Below is a small trained network, with its code and all its weights. Each question gives an input and a class and asks what happens when units are switched off, that is, made to give their printed mean instead of their output.

import numpy as np


def w(rows, s, z=0):
    codes = np.array(rows[::2]) - 128.0
    scale = np.full(codes.shape[1], s)
    scale[-1] = z or s
    return codes * scale


def f(y):
    return y / 2 * (1 + np.tanh(0.7978845608 * (y + 0.044715 * y**3)))


def log_softmax(a):
    a = a - a.max(-1, keepdims=True)
    return a - np.log(np.exp(a).sum(-1, keepdims=True))


def net(x, mask):
    res = np.array(x, float).reshape(1, 4) / 4 @ E
    y = f(res @ A[0][:, :-1].T + A[0][:, -1])
    res = res + np.where(mask, y, B[0][:, -1]) @ B[0][:, :-1]
    return log_softmax(res[-1] @ U[:, :-1].T + U[:, -1])


A, B = {}, {}
E = w([
[4,213,136,216,67,132,189],'x0',
[185,162,167,61,30,80,181],'x1',
[123,148,149,134,128,106,80],'x2',
[180,96,200,254,190,55,180],'x3',
],0.0098)
A[0] = w([
[227,64,130,49,131,116,90,149],'neuron 1',
[67,125,87,32,134,211,64,101],'neuron 2',
[55,161,110,53,75,155,96,136],'neuron 3',
[41,111,97,167,202,199,83,179],'neuron 4',
[114,60,147,125,85,186,115,169],'neuron 5',
[147,148,134,146,184,121,132,126],'neuron 6',
[143,44,120,120,251,127,78,185],'neuron 7',
[129,146,151,143,50,133,165,1],'neuron 8',
],0.013,0.0028)
B[0] = w([
[78,161,144,168,137,34,144,248],'neuron 1',
[111,114,170,179,130,41,161,253],'neuron 2',
[154,148,78,90,133,222,117,219],'neuron 3',
[131,147,154,121,121,14,141,238],'neuron 4',
[133,180,125,131,142,145,103,152],'neuron 5',
[131,71,119,120,108,117,119,153],'neuron 6',
[174,80,109,103,100,247,119,242],'neuron 7',
[108,175,99,71,159,111,85,157],'neuron 8',
],0.014,0.017)
U = w([
[134,107,162,159,127,117,148,194],'0',
[105,163,129,116,121,118,144,204],'1',
[162,120,82,76,115,254,93,3],'2',
],0.014,0.0023)

Each question gives the input, the list of numbers given to net, and the class t.
The units are the neurons (one row each of A and B). Each row of codes is followed by its name. A weight is (code - 128) times the scale printed after its matrix; where a second scale follows, it is the last column's (A, B and U).
mask holds one flag per neuron, in row order. A switched-off neuron (its flag False) gives its mean, the last column of its row in B, instead of its output. The means were averaged over made-up inputs and are rounded, as every weight is.
A unit's drop is (log p(t) with every unit on - log p(t) with that unit switched off) / (log p(t) with every unit on - log p(t) with every unit switched off).
The circuit of an input: a set's keep is (log p(t) with only the set's units on - log p(t) with every unit switched off) / (log p(t) with every unit on - log p(t) with every unit switched off). Starting from all 8 units, units are removed one at a time, each time the one whose removal leaves the highest keep (on an exact tie, the one counted first), for as long as the keep stays at least 0.8.
units of the circuit, in order: the units of the circuit, biggest drop first
most important unit: the unit with the biggest drop
k most important neurons: the k neurons with the biggest drops, biggest first
drop of u: that unit's drop, to one decimal
input [6,6,-3,-8], class 2: most important unit => neuron 3
input [1,4,-2,-7], class 2: 3 most important neurons => neuron 3; neuron 4; neuron 1
input [-2,0,7,1], class 2: 3 most important neurons => neuron 2; neuron 4; neuron 1
input [5,4,-4,8], class 1: 2 most important neurons => neuron 8; neuron 7
input [-5,-4,5,3], class 2: 2 most important neurons => neuron 7; neuron 2
input [-1,-6,8,8], class 2: 3 most important neurons => neuron 7; neuron 2; neuron 1
input [2,5,4,-1], class 2: 3 most important neurons => neuron 1; neuron 2; neuron 4
input [-1,-6,3,2], class 2: 3 most important neurons => neuron 7; neuron 2; neuron 1
input [0,-5,2,-7], class 0: 3 most important neurons => neuron 2; neuron 8; neuron 1
input [4,3,-8,8], class 1: 2 most important neurons => neuron 7; neuron 8
input [-5,-8,-1,1], class 2: 2 most important neurons => neuron 7; neuron 2
input [8,6,-3,6], class 1: 2 most important neurons => neuron 8; neuron 7
input [4,2,3,-4], class 2: 2 most important neurons => neuron 3; neuron 1
input [-4,-6,5,-8], class 0: 3 most important neurons => neuron 2; neuron 7; neuron 8
input [-7,-4,-1,4], class 2: units of the circuit, in order => neuron 7
input [-7,-7,-6,-7], class 0: drop of neuron 2 => 1.8
input [6,1,3,0], class 2: drop of neuron 1 => 0.7
input [-7,-6,-4,-5], class 0: drop of neuron 2 => 0.8
input [-2,-6,2,1], class 2: drop of neuron 8 => 0.0
input [-5,-3,3,-7], class 0: most important neuron => neuron 2
